Here is a tiny trained network, its code and every weight. The questions are about switching its units off for an input and a target symbol, where a switched-off unit gives its printed mean instead of its output.

import numpy as np


def w(rows, s, z=0):
    codes = np.array(rows[::2]) - 128.0
    scale = np.full(codes.shape[1], s)
    scale[-1] = z or s
    return codes * scale


def f(y):
    return y / 2 * (1 + np.tanh(0.7978845608 * (y + 0.044715 * y**3)))


def softmax(a):
    e = np.exp(a - a.max(-1, keepdims=True))
    return e / e.sum(-1, keepdims=True)


def log_softmax(a):
    a = a - a.max(-1, keepdims=True)
    return a - np.log(np.exp(a).sum(-1, keepdims=True))


def net(x, mask):
    ids = ['Ψαγζηθμπστφω'.index(c) for c in x.split()]
    T = len(ids)
    res = E[ids] + P[:T]
    u = 0
    for l in range(3):
        r = res
        for j in range(2):
            rows = slice(4 * j, 4 * j + 4)
            q, k, v = (r @ M[l][rows].T for M in (Q, K, V))
            z = softmax(np.where(np.tri(T) > 0, q @ k.T / 4**0.5, -1e9)) @ v
            o = O[l][rows]
            res = res + np.where(mask[u + j], z, o[:, -1]) @ o[:, :-1]
        u += 2
        y = f(res @ A[l][:, :-1].T + A[l][:, -1])
        res = res + np.where(mask[u : u + 4], y, B[l][:, -1]) @ B[l][:, :-1]
        u += 4
    return log_softmax(res[-1] @ U[:, :-1].T + U[:, -1])


Q, K, V, O, A, B = {}, {}, {}, {}, {}, {}
E = w([
[128,69,108],'Ψ',
[172,123,155],'α',
[132,137,136],'γ',
[181,99,122],'ζ',
[119,150,135],'η',
[132,138,137],'θ',
[169,138,132],'μ',
[129,140,135],'π',
[145,92,154],'σ',
[120,164,106],'τ',
[132,66,95],'φ',
[3,99,200],'ω',
],0.024)
P = w([
[192,159,167],'0',
[161,155,218],'1',
[87,179,175],'2',
[103,189,139],'3',
[91,179,104],'4',
[126,194,105],'5',
[90,215,60],'6',
[113,198,45],'7',
[140,194,53],'8',
[142,224,43],'9',
[166,232,64],'10',
[198,232,75],'11',
[191,248,67],'12',
[197,210,23],'13',
],0.0014)
Q[0] = w([
[64,114,185],'L0H0',
[106,178,166],'L0H0',
[137,88,43],'L0H0',
[245,119,103],'L0H0',
[99,122,131],'L0H1',
[194,186,32],'L0H1',
[95,89,175],'L0H1',
[100,133,186],'L0H1',
],0.013)
K[0] = w([
[243,50,127],'L0H0',
[171,129,207],'L0H0',
[53,81,78],'L0H0',
[9,165,200],'L0H0',
[110,111,42],'L0H1',
[22,100,187],'L0H1',
[151,163,54],'L0H1',
[187,95,98],'L0H1',
],0.014)
V[0] = w([
[156,202,62],'L0H0',
[121,184,162],'L0H0',
[127,145,162],'L0H0',
[158,153,91],'L0H0',
[98,130,114],'L0H1',
[64,142,88],'L0H1',
[106,180,214],'L0H1',
[248,174,86],'L0H1',
],0.013)
O[0] = w([
[23,61,206,3],'L0H0',
[28,86,57,147],'L0H0',
[89,154,69,157],'L0H0',
[59,73,188,50],'L0H0',
[125,106,176,130],'L0H1',
[104,48,249,118],'L0H1',
[211,170,125,194],'L0H1',
[12,105,3,8],'L0H1',
],0.0062,0.0057)
A[0] = w([
[76,163,74,143],'L0N0',
[165,146,209,149],'L0N1',
[158,129,74,5],'L0N2',
[109,254,115,72],'L0N3',
],0.0088,0.0028)
B[0] = w([
[111,139,102,167],'L0N0',
[37,72,153,254],'L0N1',
[113,136,113,160],'L0N2',
[254,96,187,171],'L0N3',
],0.0095,0.0071)
Q[1] = w([
[168,11,177],'L1H0',
[112,30,86],'L1H0',
[98,96,159],'L1H0',
[172,55,121],'L1H0',
[95,201,176],'L1H1',
[130,97,95],'L1H1',
[131,33,87],'L1H1',
[82,82,167],'L1H1',
],0.011)
K[1] = w([
[77,93,170],'L1H0',
[90,102,141],'L1H0',
[137,96,184],'L1H0',
[4,110,18],'L1H0',
[117,142,152],'L1H1',
[137,148,102],'L1H1',
[145,134,104],'L1H1',
[156,132,131],'L1H1',
],0.011)
V[1] = w([
[116,225,129],'L1H0',
[140,210,150],'L1H0',
[96,118,172],'L1H0',
[62,115,57],'L1H0',
[124,5,96],'L1H1',
[224,28,90],'L1H1',
[150,2,93],'L1H1',
[82,134,141],'L1H1',
],0.009)
O[1] = w([
[62,1,94,128],'L1H0',
[156,63,103,89],'L1H0',
[134,151,79,116],'L1H0',
[80,192,136,254],'L1H0',
[119,175,190,134],'L1H1',
[102,254,152,205],'L1H1',
[101,242,211,153],'L1H1',
[162,81,162,97],'L1H1',
],0.0066,0.003)
A[1] = w([
[186,66,78,138],'L1N0',
[13,48,156,54],'L1N1',
[212,2,79,184],'L1N2',
[237,55,128,3],'L1N3',
],0.0062,0.0071)
B[1] = w([
[149,153,41,180],'L1N0',
[184,179,254,141],'L1N1',
[124,77,179,252],'L1N2',
[57,244,175,205],'L1N3',
],0.0083,0.0044)
Q[2] = w([
[249,148,101],'L2H0',
[87,93,143],'L2H0',
[128,74,114],'L2H0',
[168,193,134],'L2H0',
[96,140,138],'L2H1',
[88,189,200],'L2H1',
[198,232,175],'L2H1',
[72,168,15],'L2H1',
],0.011)
K[2] = w([
[80,116,172],'L2H0',
[123,109,80],'L2H0',
[81,133,123],'L2H0',
[88,179,109],'L2H0',
[140,82,167],'L2H1',
[93,154,155],'L2H1',
[5,104,167],'L2H1',
[226,151,42],'L2H1',
],0.011)
V[2] = w([
[64,81,118],'L2H0',
[154,108,21],'L2H0',
[69,109,195],'L2H0',
[83,135,124],'L2H0',
[55,166,212],'L2H1',
[103,12,149],'L2H1',
[68,255,163],'L2H1',
[48,87,117],'L2H1',
],0.0054)
O[2] = w([
[80,169,200,116],'L2H0',
[255,144,73,41],'L2H0',
[82,179,106,179],'L2H0',
[129,224,145,141],'L2H0',
[220,121,10,245],'L2H1',
[108,66,111,92],'L2H1',
[103,55,141,253],'L2H1',
[91,65,108,140],'L2H1',
],0.005,0.0068)
A[2] = w([
[76,200,2,100],'L2N0',
[168,80,212,4],'L2N1',
[86,205,127,144],'L2N2',
[120,177,201,85],'L2N3',
],0.0085,0.0021)
B[2] = w([
[111,143,36,254],'L2N0',
[117,160,133,228],'L2N1',
[179,118,247,203],'L2N2',
[81,98,42,218],'L2N3',
],0.011,0.0045)
U = w([
[162,72,118,166],'Ψ',
[85,143,85,218],'α',
[166,53,120,185],'γ',
[42,89,153,235],'ζ',
[254,147,138,39],'η',
[176,136,68,114],'θ',
[100,226,116,4],'μ',
[178,91,207,70],'π',
[165,78,119,166],'σ',
[156,183,181,115],'τ',
[166,77,120,170],'φ',
[141,218,209,34],'ω',
],0.0093,0.0041)

Each question gives the input, a string of symbols that net reads in full, and the target symbol t.
The units are the heads (4 rows each of Q, K, V and O) and the neurons (one row each of A and B). Each row of codes is followed by its name. A weight is (code - 128) times the scale printed after its matrix; where a second scale follows, it is the last column's (O, A, B and U).
mask holds one flag per unit, layer by layer, with each layer's heads first. A switched-off unit (its flag False) gives its mean, the last column of its rows in O or B, instead of its output. The means were averaged over made-up inputs and are rounded, as every weight is.
A unit's drop is (log p(t) with every unit on - log p(t) with that unit switched off) / (log p(t) with every unit on - log p(t) with every unit switched off).
The circuit of an input: a set's keep is (log p(t) with only the set's units on - log p(t) with every unit switched off) / (log p(t) with every unit on - log p(t) with every unit switched off). Starting from the 12 units with the biggest drops (on a tie, the unit counted first), units are removed one at a time, each time the one whose removal leaves the highest keep (on an exact tie, the one counted first), for as long as the keep stays at least 0.8.
units of the circuit, in order: the units of the circuit, biggest drop first
k most important neurons: the k neurons with the biggest drops, biggest first
top k neurons in layer l: the k neurons of layer l with the biggest drops, biggest first
which heads matter: for each layer, one digit per head in row order, 1 if its drop is at least 0.15 and else 0, layers parted by /
drop when u is switched off: that unit's drop, to one decimal
input α τ ω η η τ, target π: which heads matter	01 / 00 / 00
input μ ω σ, target α: 2 most important neurons	(L2N0, L1N1)
input ω μ Ψ η μ π μ α μ Ψ τ φ α, target η: which heads matter	10 / 00 / 01
input τ μ ζ, target ζ: units of the circuit, in order	(L0H0)
input α α α, target θ: which heads matter	01 / 01 / 10
input τ τ γ φ, target ζ: units of the circuit, in order	(L0H0, L0H1)
input ω Ψ θ η φ μ Ψ μ, target ω: 3 most important neurons	(L1N3, L2N1, L0N3)
input γ μ φ α φ ω τ φ, target θ: which heads matter	11 / 10 / 01
input α μ μ, target θ: units of the circuit, in order	(L0H1, L2H0)
input μ ζ μ, target α: which heads matter	11 / 00 / 00
input α σ σ τ, target η: 2 most important neurons	(L0N3, L0N1)
input ω Ψ α η γ μ θ π σ τ σ α π φ, target θ: top 2 neurons in layer 1	(L1N3, L1N2)
input μ σ ζ θ ω μ μ φ α μ, target ω: which heads matter	11 / 00 / 10
input τ η η, target ζ: 2 most important neurons	(L0N3, L2N2)
input τ τ α σ, target ζ: units of the circuit, in order	(L0H0)
input τ τ φ θ, target ζ: 2 most important neurons	(L0N3, L1N0)
input γ μ α ω σ, target α: top 2 neurons in layer 1	(L1N1, L1N0)
input ω φ π α η σ τ α, target η: 2 most important neurons	(L0N3, L1N0)
input π μ μ ζ μ ζ μ μ ζ, target α: 2 most important neurons	(L2N0, L0N3)
input σ φ φ φ ζ, target ω: top 2 neurons in layer 2	(L2N2, L2N0)
input θ ζ σ π Ψ ζ μ Ψ α ω ζ Ψ, target μ: top neuron in layer 2	(L2N0)
input ζ π ω τ, target π: drop when L1N1 is switched off	0.1
input μ φ ζ π η μ ω μ τ μ Ψ, target μ: drop when L2H1 is switched off	0.3
